Here is a tiny trained network, its code and every weight. The questions are about switching its units off for an input and a class, where a switched-off unit gives its printed mean instead of its output.

import numpy as np


def w(rows, s, z=0):
    codes = np.array(rows[::2]) - 128.0
    scale = np.full(codes.shape[1], s)
    scale[-1] = z or s
    return codes * scale


def f(y):
    return np.maximum(y, 0)


def log_softmax(a):
    a = a - a.max(-1, keepdims=True)
    return a - np.log(np.exp(a).sum(-1, keepdims=True))


def net(x, mask):
    res = np.array(x, float).reshape(1, 5) / 4 @ E
    y = f(res @ A[0][:, :-1].T + A[0][:, -1])
    res = res + np.where(mask, y, B[0][:, -1]) @ B[0][:, :-1]
    return log_softmax(res[-1] @ U[:, :-1].T + U[:, -1])


A, B = {}, {}
E = w([
[161,254,209,80,131,7,127,37,179],'x0',
[6,105,117,70,129,87,135,42,7],'x1',
[147,252,163,146,79,154,35,199,27],'x2',
[161,197,7,63,241,69,149,199,97],'x3',
[58,187,57,254,98,75,161,122,147],'x4',
],0.0081)
A[0] = w([
[132,151,140,148,129,119,65,158,86,121],'n1',
[108,138,86,93,188,102,106,127,94,98],'n2',
[137,175,82,103,194,103,127,181,143,139],'n3',
[204,135,145,175,126,149,133,168,193,132],'n4',
[118,74,125,133,163,101,172,121,227,89],'n5',
[130,105,191,117,71,199,144,56,126,68],'n6',
[137,158,154,129,117,87,113,93,150,72],'n7',
[105,86,220,188,65,139,110,68,139,147],'n8',
[134,66,116,117,183,125,189,68,171,118],'n9',
[163,167,141,141,99,134,90,143,82,64],'n10',
[103,147,135,147,124,112,109,149,135,253],'n11',
[115,57,75,176,122,194,131,208,92,117],'n12',
[163,141,99,130,147,141,146,130,161,49],'n13',
[149,172,171,108,134,85,156,130,159,108],'n14',
[132,156,131,155,110,158,106,161,78,78],'n15',
[124,161,156,119,96,93,126,123,169,133],'n16',
[130,154,150,133,116,118,131,87,143,137],'n17',
[84,188,84,254,100,90,147,123,130,59],'n18',
[172,144,71,83,157,109,175,143,105,65],'n19',
[154,164,140,127,94,141,77,184,125,132],'n20',
[57,110,149,101,111,120,138,61,31,153],'n21',
[135,182,142,143,121,125,63,120,98,104],'n22',
[163,141,161,153,106,160,120,163,196,119],'n23',
[114,105,189,169,74,133,108,108,137,33],'n24',
[146,175,138,103,190,72,129,106,143,143],'n25',
[192,94,202,33,149,152,92,147,92,67],'n26',
],0.012,0.0059)
B[0] = w([
[76,129,181,136,86,106,141,115,110,174],'n1',
[151,149,132,124,113,126,242,169,142,188],'n2',
[143,157,112,176,51,149,197,164,106,205],'n3',
[41,202,103,27,95,198,139,102,186,212],'n4',
[80,104,176,111,39,66,100,69,44,215],'n5',
[151,135,122,161,113,118,181,165,123,202],'n6',
[90,90,194,105,195,109,105,153,162,173],'n7',
[164,185,130,196,128,122,167,207,109,242],'n8',
[98,104,168,134,60,101,119,90,46,227],'n9',
[102,125,219,105,97,103,133,92,61,169],'n10',
[144,104,97,180,138,113,107,99,131,179],'n11',
[75,59,191,131,208,71,117,160,214,246],'n12',
[129,163,155,96,136,127,178,119,130,153],'n13',
[87,65,167,95,172,108,118,171,191,185],'n14',
[90,85,198,103,123,81,143,82,76,171],'n15',
[109,86,149,128,176,96,113,137,153,178],'n16',
[140,102,116,148,196,107,121,157,149,172],'n17',
[227,66,45,246,130,214,99,34,146,214],'n18',
[160,155,133,164,113,123,210,175,106,183],'n19',
[78,131,148,148,94,100,141,87,105,184],'n20',
[64,217,82,46,127,184,143,104,233,251],'n21',
[106,115,177,109,116,43,121,98,102,174],'n22',
[97,185,84,93,138,199,171,111,144,192],'n23',
[165,135,152,131,71,123,217,205,109,179],'n24',
[116,87,148,166,165,107,136,150,168,204],'n25',
[245,52,49,255,131,216,73,28,154,206],'n26',
],0.0084,0.015)
U = w([
[87,111,196,126,70,84,126,47,14,81],'0',
[193,167,129,169,100,127,201,251,94,99],'1',
[208,84,87,183,145,164,102,40,130,225],'2',
[95,63,186,134,229,97,114,187,177,81],'3',
[72,225,98,69,123,180,150,80,166,97],'4',
[135,121,110,152,121,114,100,125,125,247],'5',
[186,151,98,66,160,162,52,158,95,101],'6',
[194,131,112,84,149,119,85,179,99,97],'7',
],0.012,0.011)

Each question gives the input, the list of numbers given to net, and the class t.
The units are the neurons (one row each of A and B). Each row of codes is followed by its name. A weight is (code - 128) times the scale printed after its matrix; where a second scale follows, it is the last column's (A, B and U).
mask holds one flag per neuron, in row order. A switched-off neuron (its flag False) gives its mean, the last column of its row in B, instead of its output. The means were averaged over made-up inputs and are rounded, as every weight is.
A unit's drop is (log p(t) with every unit on - log p(t) with that unit switched off) / (log p(t) with every unit on - log p(t) with every unit switched off).
The circuit of an input: a set's keep is (log p(t) with only the set's units on - log p(t) with every unit switched off) / (log p(t) with every unit on - log p(t) with every unit switched off). Starting from the 12 units with the biggest drops (on a tie, the unit counted first), units are removed one at a time, each time the one whose removal leaves the highest keep (on an exact tie, the one counted first), for as long as the keep stays at least 0.8.
units of the circuit, in order: the units of the circuit, biggest drop first
unit that matters most: the unit with the biggest drop
top k neurons: the k neurons with the biggest drops, biggest first
drop when u is switched off: that unit's drop, to one decimal
input [-8,5,-1,1,7], class 3: units of the circuit, in order : [n12]
input [-5,-2,-6,-8,-2], class 1: top 3 neurons : [n8; n6; n24]
input [5,-8,-2,-6,-7], class 4: top 2 neurons : [n4; n23]
input [-1,6,-3,6,5], class 1: top 3 neurons : [n4; n2; n19]
input [-6,-3,5,-2,-4], class 3: top 4 neurons : [n12; n5; n9; n18]
input [-3,0,2,-8,-8], class 1: top 2 neurons : [n8; n24]
input [6,-5,7,0,0], class 0: top 2 neurons : [n12; n10]
input [5,-7,-4,-3,0], class 4: top 3 neurons : [n4; n23; n12]
input [-8,1,0,7,1], class 3: top 2 neurons : [n12; n8]
input [-1,5,1,0,6], class 2: top 2 neurons : [n18; n4]
input [8,-8,2,4,-8], class 2: top 4 neurons : [n26; n12; n21; n3]
input [4,1,-3,4,-2], class 1: top 4 neurons : [n12; n3; n19; n2]
input [-2,-6,-6,-1,-6], class 0: top 4 neurons : [n5; n21; n9; n18]
input [2,-7,-7,7,4], class 0: unit that matters most : n5
input [0,-7,-4,0,4], class 4: drop when n4 is switched off : 0.8
input [-1,7,3,8,-6], class 1: drop when n4 is switched off : 0.1
input [5,2,2,0,-8], class 2: drop when n26 is switched off : 1.9
